The symbols move the elements like this.
soga: l>bopo, z>nizu
pusu: l>leso, z>kabi
sune: l>tefe, z>vosa
zoli: l>riki, z>senu
befi: l>pusu, z>dimi
tade: l>sune, z>fige
pati: l>pezi, z>piro
rele: l>firu, z>zuku
sifa: l>mazi, z>zezu
tefa: l>lalu, z>pipo
vuri: l>kabi, z>leso
kabi: l>dimi, z>pusu
lafo: l>senu, z>riki
fige: l>vuri, z>tade
zibi: l>rele, z>nepo
pepa: l>vosa, z>tefe
sudu: l>pipo, z>lalu
leso: l>tade, z>vuri
ziro: l>zoli, z>peta
firu: l>fepe, z>pagu
zoma: l>suvu, z>mela
senu: l>peta, z>zoli
defa: l>sifa, z>feva
feva: l>zoma, z>defa
nizu: l>ziro, z>soga
sepu: l>geni, z>fevi
peta: l>soga, z>ziro
pipo: l>befi, z>tefa
fade: l>piro, z>pezi
pagu: l>zuku, z>firu
fepe: l>pepa, z>zala
bopo: l>fevi, z>geni
zuku: l>nepo, z>rele
dimi: l>tefa, z>befi
bovi: l>mela, z>suvu
pezi: l>zibi, z>fade
mazi: l>sepu, z>vabu
fevi: l>vabu, z>sepu
vosa: l>fige, z>sune
tefe: l>zala, z>pepa
vabu: l>zezu, z>mazi
nepo: l>fade, z>zibi
geni: l>nizu, z>bopo
piro: l>lafo, z>pati
suvu: l>sudu, z>bovi
zezu: l>feva, z>sifa
zala: l>pagu, z>fepe
mela: l>defa, z>zoma
lalu: l>bovi, z>sudu
riki: l>pati, z>lafo

In the rows, zero is written as 59.

The rows follow the links: the fewer symbols apart two elements are, the more alike their rows tend to be.

Each row is also shifted at random along 3 hidden directions that mean nothing.

Some elements, each with a row of numbers:
dimi
[  67   71   68   50   79   74   66   79   65   64   66   46   80   53  102   70   74   44   54   58   60   56   57   39   48   54   54   40   31   66   62   64   62   65   43   39   64   40   35   57   47   65   68   54   71   50   47   41   67   55   81   62   47   52   52   62   44]
fepe
[  24   57   63   50   29  100   48   58   49   86   39   87   53   47   50   61   49   63   63   69   76   45   68   58   54   56   47   75   37   27   61   36   62   34   58   84   52   39   51   78   17   28   81   95   51   80   35   63   36   44   61   93   67   56   55   89   67]
piro
[  40   49   54   43   38   71   56   55   60   61   32   83   56   69   35   60   46   84   79   65   81   42   71   52   42   75   43   79   74   49   66   23   38   53   62   77   62   50   81   65   52   37   57   68   62   83   67   83   34   67   39   72   65   73   45   73   65]
sune
[  87   49   63   70   58   40   64   44   67   35   41   54   63   58   42   46   78   54   39   81   53   87   59   59   68   62   67   71   82   79   51   42   44   74   64   50   58   90   53   54   80   53   42   65   50   67   87   42   76   51   63   35   77   64   37   20   44]
vuri
[  52   70   75   43   93   86   69   69   61   69   67   33   76   47  101   69   52   30   62   53   65   50   60   38   54   55   77   49   30   71   77   91   59   47   64   46   52   36   48   68   39   53   78   47   64   41   40   50   54   60   86   75   44   46   62   81   62]
pepa
[  27   67   67   49   65   74   83   75   39   56   62   53   85   59   78   67   45   45   70   59   54   75   63   51   51   58   52   70   27   56   83   45   59   31   77   63   70   42   63   30   22   49   69   47   44   43   53   44   48   65   75   79   70   37   36   33   61]
leso
[  87   55   62   77   57   49   46   36   77   50   50   54   52   44   52   40   85   45   33   77   51   77   50   64   79   59   76   61   70   73   43   63   50   71   48   47   53   83   42   75   74   46   49   80   58   61   68   42   80   41   68   35   63   63   58   40   45]
tefa
[  78   74   69   49   96   61   50   66   91   62   69   21   76   41   98   49   77   34   54   56   61   59   49   33   56   72   76   37   39   83   66   80   29   61   38   26   65   36   39   76   53   38   64   59   74   37   48   51   72   61   81   55   37   61   53   56   49]
sifa
[  90   54   50   71   36   31   59   82   58   41   59   81   63   69   58   62   95   83   45   63   47   67   55   62   49   58   25   46   71   58   38   29   78   93   34   42   74   80   33   36   83   89   41   65   74   83   76   41   82   50   48   25   65   68   53   23   33]
befi
[  80   60   61   78   56   42   58   58   65   53   66   53   64   47   70   47   83   46   31   65   38   81   47   67   73   49   63   47   50   63   44   59   70   68   47   41   57   75   32   54   67   65   54   71   60   54   60   31   86   43   72   39   66   54   60   26   41]
zoli
[  56   50   44   74   41   37   46   34   66   55   53   63   36   61   16   42   50   74   65   60   57   67   57   78   71   68   63   77   90   53   55   45   40   54   72   75   61   75   85   62   74   43   47   72   48   59   70   77   62   62   36   55   69   71   61   44   75]
rele
[  28   61   57   57   62   59   61   40   62   57   50   41   62   49   43   41   33   54   72   63   60   79   58   59   67   79   76   81   53   57   83   46   15   22   81   72   66   44   91   58   33   10   60   66   33   37   56   69   45   72   61   81   64   53   39   34   83]
pezi
[  32   46   52   62   32   70   56   39   44   67   45   81   40   60   23   53   38   70   70   61   66   58   69   77   66   58   57   84   70   36   61   42   62   42   80   91   50   64   81   64   48   46   60   75   45   71   62   76   41   61   43   78   74   61   61   69   76]
pagu
[  70   42   66   53   53   71   47   28   64   56   27   76   35   65   23   54   59   63   58   78   84   47   72   57   61   62   72   86   94   68   55   55   48   70   66   72   38   82   69   94   84   51   52   72   59   89   78   80   45   54   52   55   67   75   57   94   60]
sepu
[  85   50   48   73   43   40   32   42   80   62   53   70   30   59   32   48   75   76   50   64   64   46   55   68   66   63   56   54   90   61   35   61   55   82   40   57   52   77   56   86   91   66   48   79   73   76   65   72   71   53   42   39   53   78   76   74   56]
vosa
[  36   67   74   44   74   93   65   62   52   75   61   54   67   48   82   69   44   39   63   55   70   51   66   48   56   53   69   60   30   54   75   77   63   39   66   62   52   34   55   71   26   50   80   57   54   49   38   58   41   62   80   85   53   46   59   90   67]
bopo
[  32   72   52   49   60   65   60   79   62   71   73   52   70   60   77   62   43   69   83   40   60   50   55   52   48   68   45   51   36   44   73   56   50   37   59   65   79   27   72   47   35   47   69   55   61   42   39   68   49   72   55   79   47   54   59   60   74]

Start, symbols taken left to right, then the element you end at.
Answers are names.
[  48   50   50   67   32   55   55   39   48   59   48   82   34   66   18   56   42   77   64   61   60   58   67   82   69   54   56   80   86   45   51   48   66   55   74   88   51   76   82   62   67   60   50   69   47   74   69   77   48   59   35   65   70   67   66   69   74]
l z => piro
[  74   46   61   62   54   54   54   32   71   41   28   62   50   62   26   45   68   58   53   83   69   69   66   57   62   72   72   83   89   74   54   40   30   68   61   59   52   82   66   74   81   41   43   72   56   77   85   64   62   55   55   46   74   73   41   46   53]
l l l => nepo
[  73   65   62   75   72   59   45   50   69   75   79   45   50   43   84   53   71   40   36   54   47   59   46   68   80   46   76   37   44   61   44  100   77   65   47   44   46   58   33   77   65   69   70   69   65   44   39   49   76   45   73   54   46   53   88   79   55]
z z => sudu
[  54   47   60   50   47   53   73   59   50   40   34   70   68   78   31   68   53   73   73   71   67   64   73   55   46   70   50   86   85   65   69   24   48   63   76   70   65   71   79   40   68   57   46   47   53   78   93   65   45   69   44   57   73   62   31   41   59]
l z z => fade
[  37   56   55   44   48   60   63   69   59   54   41   70   69   72   43   56   43   80   85   57   71   54   66   48   37   82   39   75   66   55   77   21   34   47   67   72   75   44   82   45   47   37   54   57   55   70   68   76   40   76   42   73   63   63   35   47   69]
l z => zoli
[  90   64   59   59   73   42   59   75   73   49   70   45   71   60   84   60   87   58   47   56   53   62   49   48   57   60   53   38   61   73   51   62   59   84   36   29   70   62   34   51   78   77   51   51   78   56   65   45   79   55   66   31   47   66   56   41   39]
l l z => zezu
[  42   75   57   56   74   60   68   82   50   69   92   41   72   58   95   69   43   56   74   32   45   51   51   58   55   51   54   37   28   50   72   84   74   45   60   55   71   28   62   40   38   74   69   34   59   31   37   57   56   70   66   74   44   45   78   59   71]
l l => feva
[  36   68   50   52   37   65   50   86   63   80   72   67   68   48   74   56   53   76   75   43   59   52   52   56   46   72   30   46   28   30   62   36   51   42   41   63   78   25   52   51   26   40   70   77   60   59   33   60   54   61   53   78   52   57   59   53   63]
z l => geni
[  62   72   56   67   69   54   48   69   70   70   84   42   68   40   90   48   67   44   53   43   44   69   44   61   67   57   63   33   29   52   55   75   58   49   43   45   67   44   42   55   43   48   71   66   62   34   33   42   77   55   69   60   47   48   73   43   57]
l l z => lalu
[  35   67   52   45   62   59   61   68   72   61   64   47   70   63   58   53   39   72   91   45   66   54   59   45   45   84   49   61   49   56   82   41   20   33   63   68   82   27   88   50   39   26   60   55   54   46   55   77   42   80   48   75   48   63   45   49   75]
z l l => riki
[  85   64   59   61   63   51   51   77   79   59   60   52   72   52   83   53   93   58   46   59   60   60   50   44   50   64   48   38   50   66   48   53   53   79   24   32   68   55   30   60   68   61   56   69   79   65   56   42   82   49   67   39   48   65   54   43   39]
l z => zoma
[  63   49   51   68   56   51   47   30   57   62   56   73   21   71   20   56   47   70   63   59   65   43   60   80   76   54   74   70   98   57   49   82   71   69   71   78   40   80   81   80   89   75   48   59   58   69   69   84   54   63   36   57   61   70   84   95   75]
l l => riki
[  40   55   53   66   53   46   66   40   55   46   57   54   48   65   27   48   35   68   73   60   53   74   62   75   69   66   72   81   78   58   69   50   42   42   88   82   63   68   94   48   58   41   51   51   38   46   74   72   49   70   48   64   72   58   52   39   81]
z z z => piro
[  25   58   61   50   55   81   50   41   64   71   48   54   56   45   48   44   34   52   72   65   68   63   64   57   61   74   72   76   44   45   73   49   26   22   71   73   55   38   78   75   27    8   73   84   40   52   44   75   43   64   64   86   66   58   47   67   76]
z l => zuku
[  52   73   53   66   60   55   55   81   63   72   85   48   74   44   89   53   63   53   56   44   42   69   44   60   61   58   49   35   26   48   56   65   62   48   43   47   74   36   44   46   40   54   68   66   60   36   35   44   71   59   66   65   46   48   68   40   56]
z z z => defa
[  85   54   67   75   59   57   58   53   52   55   62   68   52   57   65   62   78   48   28   72   45   67   56   70   77   37   67   54   62   65   38   73   93   83   55   48   43   88   29   64   76   90   58   63   60   68   64   39   78   41   71   39   68   54   74   60   43]
z z z => kabi
